Here is a tiny trained network, its code and every weight. The questions are about switching its units off for an input and a class, where a switched-off unit gives its printed mean instead of its output.

import numpy as np


def w(rows, s, z=0):
    codes = np.array(rows[::2]) - 128.0
    scale = np.full(codes.shape[1], s)
    scale[-1] = z or s
    return codes * scale


def f(y):
    return y / 2 * (1 + np.tanh(0.7978845608 * (y + 0.044715 * y**3)))


def log_softmax(a):
    a = a - a.max(-1, keepdims=True)
    return a - np.log(np.exp(a).sum(-1, keepdims=True))


def net(x, mask):
    res = np.array(x, float).reshape(1, 7) / 4 @ E
    y = f(res @ A[0][:, :-1].T + A[0][:, -1])
    res = res + np.where(mask, y, B[0][:, -1]) @ B[0][:, :-1]
    return log_softmax(res[-1] @ U[:, :-1].T + U[:, -1])


A, B = {}, {}
E = w([
[85,3,97,138,79,185,193,141],'x0',
[136,155,138,137,152,158,151,135],'x1',
[157,112,41,45,184,214,90,217],'x2',
[124,145,149,163,139,142,130,174],'x3',
[30,208,148,116,35,193,95,131],'x4',
[134,122,148,125,136,144,119,132],'x5',
[152,159,58,164,86,101,148,136],'x6',
],0.013)
A[0] = w([
[157,206,182,178,164,48,109,148,151],'n1',
[175,220,134,20,147,78,68,171,169],'n2',
[83,60,108,135,99,209,247,124,249],'n3',
[75,178,104,90,87,202,114,123,252],'n4',
[253,143,188,144,208,12,159,49,183],'n5',
[141,116,69,87,212,116,124,156,251],'n6',
],0.0076,0.0041)
B[0] = w([
[161,189,153,37,81,161,153,109,201],'n1',
[88,199,101,138,215,168,60,166,206],'n2',
[87,74,215,115,143,151,247,170,222],'n3',
[56,221,127,85,25,75,64,155,203],'n4',
[148,125,147,35,104,86,140,190,251],'n5',
[190,50,94,145,88,238,64,197,198],'n6',
],0.011,0.016)
U = w([
[135,114,145,33,72,124,126,209,252],'0',
[127,232,202,122,114,97,61,3,155],'1',
[244,16,188,172,197,15,222,140,130],'2',
[49,116,176,180,64,128,165,57,87],'3',
[239,114,82,111,195,160,42,179,58],'4',
[71,181,90,150,158,142,22,151,53],'5',
[199,2,89,164,121,213,141,161,60],'6',
],0.0078,0.004)

Each question gives the input, the list of numbers given to net, and the class t.
The units are the neurons (one row each of A and B). Each row of codes is followed by its name. A weight is (code - 128) times the scale printed after its matrix; where a second scale follows, it is the last column's (A, B and U).
mask holds one flag per neuron, in row order. A switched-off neuron (its flag False) gives its mean, the last column of its row in B, instead of its output. The means were averaged over made-up inputs and are rounded, as every weight is.
A unit's drop is (log p(t) with every unit on - log p(t) with that unit switched off) / (log p(t) with every unit on - log p(t) with every unit switched off).
The circuit of an input: a set's keep is (log p(t) with only the set's units on - log p(t) with every unit switched off) / (log p(t) with every unit on - log p(t) with every unit switched off). Starting from all 6 units, units are removed one at a time, each time the one whose removal leaves the highest keep (on an exact tie, the one counted first), for as long as the keep stays at least 0.8.
circuit, biggest first: the units of the circuit, biggest drop first
k most important neurons: the k neurons with the biggest drops, biggest first
drop of u: that unit's drop, to one decimal
input [-1,6,1,2,-6,6,-5], class 4: 3 most important neurons => [n3, n4, n6]
input [4,5,3,-4,-8,-5,-4], class 6: circuit, biggest first => [n6]
input [-3,-4,-2,-6,2,4,4], class 1: 2 most important neurons => [n6, n3]
input [4,-2,6,8,0,1,-7], class 6: circuit, biggest first => [n5, n6]
input [1,-6,4,-6,-5,-2,-1], class 6: circuit, biggest first => [n6, n4]
input [0,2,-2,7,4,0,-1], class 1: circuit, biggest first => [n5, n6]
input [-4,3,-2,8,1,-5,-7], class 1: circuit, biggest first => [n6, n3]
input [8,-1,-6,8,-1,0,0], class 2: circuit, biggest first => [n4, n3]
input [0,3,-2,7,5,3,-6], class 1: 3 most important neurons => [n5, n6, n3]
input [-8,-5,7,1,1,2,8], class 5: 3 most important neurons => [n2, n5, n4]
input [-8,-1,-1,2,2,6,-1], class 1: 2 most important neurons => [n1, n6]
input [4,-6,-1,-8,0,4,6], class 2: 2 most important neurons => [n4, n6]
input [7,7,2,-8,0,-1,-2], class 6: 2 most important neurons => [n5, n1]
input [-7,-3,-6,0,-5,1,2], class 0: circuit, biggest first => [n5]
input [8,-4,-1,-7,2,3,2], class 3: 2 most important neurons => [n5, n6]
input [0,7,2,-1,0,1,-5], class 4: 2 most important neurons => [n5, n3]
input [-2,2,0,-7,1,7,4], class 1: 3 most important neurons => [n6, n3, n5]
input [1,0,-6,8,8,-6,-2], class 3: 2 most important neurons => [n5, n2]
input [1,-5,0,-4,-5,8,-5], class 2: 3 most important neurons => [n4, n2, n1]
input [4,2,-8,7,-4,-2,3], class 2: circuit, biggest first => [n4]
input [-1,-5,5,-8,3,5,-1], class 5: drop of n1 => 0.0
input [6,1,2,0,-2,-2,0], class 6: drop of n5 => 0.1
input [7,-6,-2,0,-5,-4,-6], class 2: drop of n6 => 0.0
